Here is a tiny trained network, its code and every weight. The questions are about switching its units off for an input and a class, where a switched-off unit gives its printed mean instead of its output.

import numpy as np


def w(rows, s, z=0):
    codes = np.array(rows[::2]) - 128.0
    scale = np.full(codes.shape[1], s)
    scale[-1] = z or s
    return codes * scale


def norm(h):
    return h / np.sqrt((h * h).mean(-1, keepdims=True) + 1e-5)


def f(y):
    return y / 2 * (1 + np.tanh(0.7978845608 * (y + 0.044715 * y**3)))


def log_softmax(a):
    a = a - a.max(-1, keepdims=True)
    return a - np.log(np.exp(a).sum(-1, keepdims=True))


def net(x, mask):
    res = np.array(x, float).reshape(1, 5) / 4 @ E
    u = 0
    for l in range(4):
        y = f(norm(res) @ A[l][:, :-1].T + A[l][:, -1])
        res = res + np.where(mask[u : u + 3], y, B[l][:, -1]) @ B[l][:, :-1]
        u += 3
    return log_softmax(norm(res)[-1] @ U[:, :-1].T + U[:, -1])


A, B = {}, {}
E = w([
[92,212,139,176,165,138,69,115,69],'x0',
[95,145,178,136,110,97,172,207,114],'x1',
[161,114,94,138,131,87,109,147,106],'x2',
[128,105,119,161,113,108,208,73,69],'x3',
[122,177,6,76,137,161,163,162,107],'x4',
],0.013)
A[0] = w([
[90,70,134,166,126,120,253,27,9,4],'0.n0',
[223,118,66,159,191,154,85,4,162,2],'0.n1',
[125,200,71,71,96,145,181,143,123,61],'0.n2',
],0.007,0.0076)
B[0] = w([
[198,195,61,214,99,90,148,135,210,254],'0.n0',
[18,113,135,163,6,183,118,173,112,216],'0.n1',
[167,122,153,132,171,196,129,110,86,194],'0.n2',
],0.014,0.0028)
A[1] = w([
[68,144,189,153,146,79,228,255,79,56],'1.n0',
[55,187,148,163,129,93,96,85,42,39],'1.n1',
[151,158,125,104,161,123,21,228,214,2],'1.n2',
],0.008,0.0067)
B[1] = w([
[13,69,61,163,42,155,58,183,128,229],'1.n0',
[109,130,39,50,179,43,92,109,107,182],'1.n1',
[254,201,102,218,34,86,174,63,151,251],'1.n2',
],0.0097,0.0033)
A[2] = w([
[123,56,207,180,140,41,88,90,119,100],'2.n0',
[91,205,155,143,196,105,96,112,74,42],'2.n1',
[162,2,136,42,104,108,209,159,193,4],'2.n2',
],0.0095,0.0041)
B[2] = w([
[180,73,124,82,199,213,176,169,110,250],'2.n0',
[85,98,98,77,143,40,130,5,164,186],'2.n1',
[44,240,111,164,201,94,4,52,64,253],'2.n2',
],0.015,0.0047)
A[3] = w([
[102,107,126,91,80,226,106,33,128,204],'3.n0',
[162,201,174,57,112,151,49,165,252,3],'3.n1',
[129,194,50,40,158,148,183,151,68,39],'3.n2',
],0.012,0.0027)
B[3] = w([
[80,161,160,112,94,109,150,237,137,254],'3.n0',
[135,115,94,183,95,117,249,69,79,210],'3.n1',
[162,46,234,136,145,138,125,115,166,231],'3.n2',
],0.014,0.0067)
U = w([
[213,150,59,193,98,84,254,60,135,103],'0',
[36,165,93,44,207,36,4,9,89,86],'1',
[153,117,121,62,126,116,111,173,135,248],'2',
[24,64,104,111,22,163,90,242,135,94],'3',
[203,46,197,30,243,245,144,129,138,95],'4',
],0.0079,0.015)

Each question gives the input, the list of numbers given to net, and the class t.
The units are the neurons (one row each of A and B). Each row of codes is followed by its name. A weight is (code - 128) times the scale printed after its matrix; where a second scale follows, it is the last column's (A, B and U).
mask holds one flag per neuron, layer by layer. A switched-off neuron (its flag False) gives its mean, the last column of its row in B, instead of its output. The means were averaged over made-up inputs and are rounded, as every weight is.
A unit's drop is (log p(t) with every unit on - log p(t) with that unit switched off) / (log p(t) with every unit on - log p(t) with every unit switched off).
The circuit of an input: a set's keep is (log p(t) with only the set's units on - log p(t) with every unit switched off) / (log p(t) with every unit on - log p(t) with every unit switched off). Starting from all 12 units, units are removed one at a time, each time the one whose removal leaves the highest keep (on an exact tie, the one counted first), for as long as the keep stays at least 0.8.
circuit, biggest first: the units of the circuit, biggest drop first
top k neurons: the k neurons with the biggest drops, biggest first
top k neurons in layer l: the k neurons of layer l with the biggest drops, biggest first
drop when u is switched off: that unit's drop, to one decimal
input [-2,3,-4,-6,8], class 4: top 3 neurons	3.n2, 0.n2, 0.n0
input [-1,8,-4,4,-3], class 3: circuit, biggest first	1.n0
input [8,5,-1,6,7], class 1: circuit, biggest first	2.n1, 1.n1
input [-6,2,0,-5,-6], class 1: top 3 neurons	2.n2, 0.n0, 3.n2
input [-7,-8,4,3,5], class 3: circuit, biggest first	0.n1, 3.n0
input [6,-7,5,-6,4], class 3: circuit, biggest first	0.n1, 2.n2
input [-8,-2,6,-6,-4], class 1: top 2 neurons	2.n2, 0.n0
input [7,-2,-6,-7,-6], class 0: top 2 neurons	3.n1, 2.n2
input [4,1,1,-1,-5], class 4: top 2 neurons	2.n0, 2.n2
input [-6,2,6,-7,0], class 0: top 2 neurons	1.n2, 3.n1
input [4,-8,-7,-5,-7], class 3: circuit, biggest first	3.n0, 0.n1
input [-5,2,0,6,-8], class 4: top 3 neurons	2.n0, 1.n2, 3.n1
input [-2,2,-2,-7,-7], class 0: top 2 neurons	3.n1, 1.n2
input [-3,1,-6,6,-7], class 4: top 3 neurons	2.n0, 1.n2, 3.n1
input [7,7,-2,-5,5], class 1: top 3 neurons	2.n1, 2.n0, 3.n0
input [-8,-7,-8,0,2], class 1: circuit, biggest first	2.n2
input [3,7,1,2,-6], class 3: top 2 neurons	1.n0, 3.n2
input [8,4,-8,5,-6], class 1: top 2 neurons	2.n1, 1.n1
input [2,-5,-3,0,5], class 3: top 3 neurons	3.n0, 0.n1, 2.n0
input [3,5,-2,1,7], class 4: circuit, biggest first	3.n2
input [-7,-8,-3,-1,-7], class 3: top 2 neurons	3.n0, 0.n1
input [-8,-3,-8,-7,2], class 1: top 2 neurons	2.n2, 0.n0
input [4,5,-4,3,0], class 3: top 2 neurons in layer 1	1.n0, 1.n2
input [-5,-1,3,-6,-6], class 0: top 2 neurons in layer 3	3.n1, 3.n2
input [-1,-2,1,2,6], class 4: drop when 3.n2 is switched off	0.2
input [-5,4,7,-3,-8], class 4: drop when 2.n0 is switched off	1.6
input [2,-8,-5,2,-2], class 3: drop when 1.n0 is switched off	0.0
input [0,-1,2,4,-8], class 4: drop when 2.n0 is switched off	0.5
input [-6,6,1,-8,2], class 0: circuit, biggest first	3.n1
